cols: P C R B E G L
A: -1.296; 2.487; 0.731; 0.033; 0.511; 1.126; -1.340
Y: -2.141; 2.715; -0.764; 1.086; -0.639; 0.749; -0.015
Q: -2.141; 2.715; 0.190; 1.086; -0.639; 0.749; -0.015
V: 3.049; -8.226; 2.584; 1.180; 0.322; 0.367; 0.174
U: 3.049; -8.226; 2.584; 1.180; 0.322; 0.367; 1.426
W: -0.998; -1.041; 0.209; -1.001; 1.498; 0.409; 4.441
col: -2.141; 3.049  P
col: 0.367; 0.367; 0.409  G
len: -0.998  1
len: -2.141; 2.715; 0.190; 1.086; -0.639; 0.749  6
len: -1.296; 2.487; 0.731; 0.033; 0.511; 1.126  6

cols: X Z J D F T M
H: -1.925; -1.452; 0.839; -1.051; 1.503; 0.570; -0.167
N: -1.668; 1.702; 1.753; 0.210; -7.158; 0.725; 0.363
S: -1.109; -0.860; -0.353; -0.492; -2.372; -1.487; -1.809
len: -1.109; -0.860; -0.353  3
col: 0.839; 1.753  J
len: -1.925; -1.452; 0.839; -1.051; 1.503  5
col: -7.158; -2.372  F
col: -0.167; 0.363  M
len: -1.925; -1.452; 0.839; -1.051; 1.503; 0.570  6
len: -1.925; -1.452; 0.839; -1.051; 1.503; 0.570; -0.167  7

cols: Dukad madu Mif Gego Vik
lin: 0.002; -1.523; -1.510; -0.170; -4.578
zodi: -3.589; 1.249; 6.441; 6.325; -2.633
sol: -2.116; -6.107; -1.350; -4.427; 4.391
kog: 3.055; 1.736; 1.680; -0.466; -5.724
Gazup: -1.156; 3.112; 5.595; 3.428; -3.217
len: 0.002; -1.523; -1.510  3
col: 6.325; -4.427  Gego
len: -1.156; 3.112; 5.595; 3.428  4
len: -2.116; -6.107; -1.350; -4.427  4

cols: mefo Nimuf kolu Rure beda bive suz
Kime: -0.676; 0.997; -1.282; 3.179; 0.921; -0.304; 2.891
viles: -0.569; 0.225; -1.048; -2.147; 0.603; 0.089; -2.197
muki: 0.333; -1.789; -0.027; -0.278; 0.056; 0.435; 1.557
tata: 0.495; 1.011; 3.135; 1.862; -1.336; 0.088; 6.917
kerub: 0.004; 0.988; 3.507; 0.398; -1.031; -0.658; -4.525
zefan: -0.169; 0.918; 0.015; 1.456; -1.629; -1.557; 0.230
col: 3.179; -2.147; -0.278; 1.862; 0.398  Rure
col: -0.027; 3.135; 3.507; 0.015  kolu
col: 0.088; -0.658  bive
col: 3.179; -2.147; -0.278  Rure

cols: Gono laliz fev radov Pulog Fovu nanu
dem: -1.416; -2.215; -1.021; 0.732; -0.008; 2.910; -1.021
Beni: -7.047; -0.257; -7.342; -8.652; -6.195; 2.194; -7.342
sakif: -7.047; -0.257; -7.342; -8.652; -6.195; -6.554; -7.342
col: 0.732; -8.652  radov
find: -7.047; -0.257; -7.342; -8.652; -6.195; 2.194; -7.342  Beni
col: -8.652; -8.652  radov
find: -1.416; -2.215; -1.021; 0.732; -0.008; 2.910; -1.021  dem

cols: Bakob pesa lutug Sor gapir Negit Rezot Libi Napof
gozu: -2.181; -0.025; -4.322; 0.159; 0.924; -0.174; -6.580; -1.053; -0.401
rezo: -0.201; -0.185; 4.687; -0.829; 1.913; 1.621; 4.156; -0.662; 3.989
Nev: -0.149; -3.298; -1.894; -6.604; 0.295; -1.199; -3.734; 0.276; -2.897
kub: -2.181; -0.025; -4.322; 0.159; 0.924; 1.686; -7.774; 0.267; -0.542
nom: 1.542; 1.340; 2.313; 3.082; -2.342; 2.330; 2.831; 5.008; 1.184
kep: -1.318; -1.173; 4.849; -0.585; 2.482; 1.933; 4.229; -1.771; 3.199
tere: 0.342; 1.096; -0.361; -1.017; 0.967; -3.480; -0.615; -2.885; -0.086
len: -1.318; -1.173; 4.849; -0.585; 2.482  5
col: -0.185; -3.298; -0.025; 1.340; -1.173  pesa
col: -0.401; 3.989  Napof
len: 1.542; 1.340; 2.313; 3.082; -2.342; 2.330  6
col: -0.025; 1.340  pesa
col: 4.687; -1.894; -4.322; 2.313; 4.849  lutug

cols: kaz zon peg Fid somev
depup: 1.657; 1.515; -0.885; -0.876; -2.693
gezun: 1.064; 0.644; -0.525; -1.070; -2.541
bub: -0.532; 1.915; 1.244; 2.194; 1.319
melik: 0.179; 6.328; 2.346; 4.704; 0.839
gegem: -1.628; 2.564; -1.755; 3.444; -2.047
col: 1.515; 0.644  zon
len: 1.657; 1.515; -0.885; -0.876  4
col: 0.644; 1.915  zon
col: -0.885; -0.525; 1.244  peg

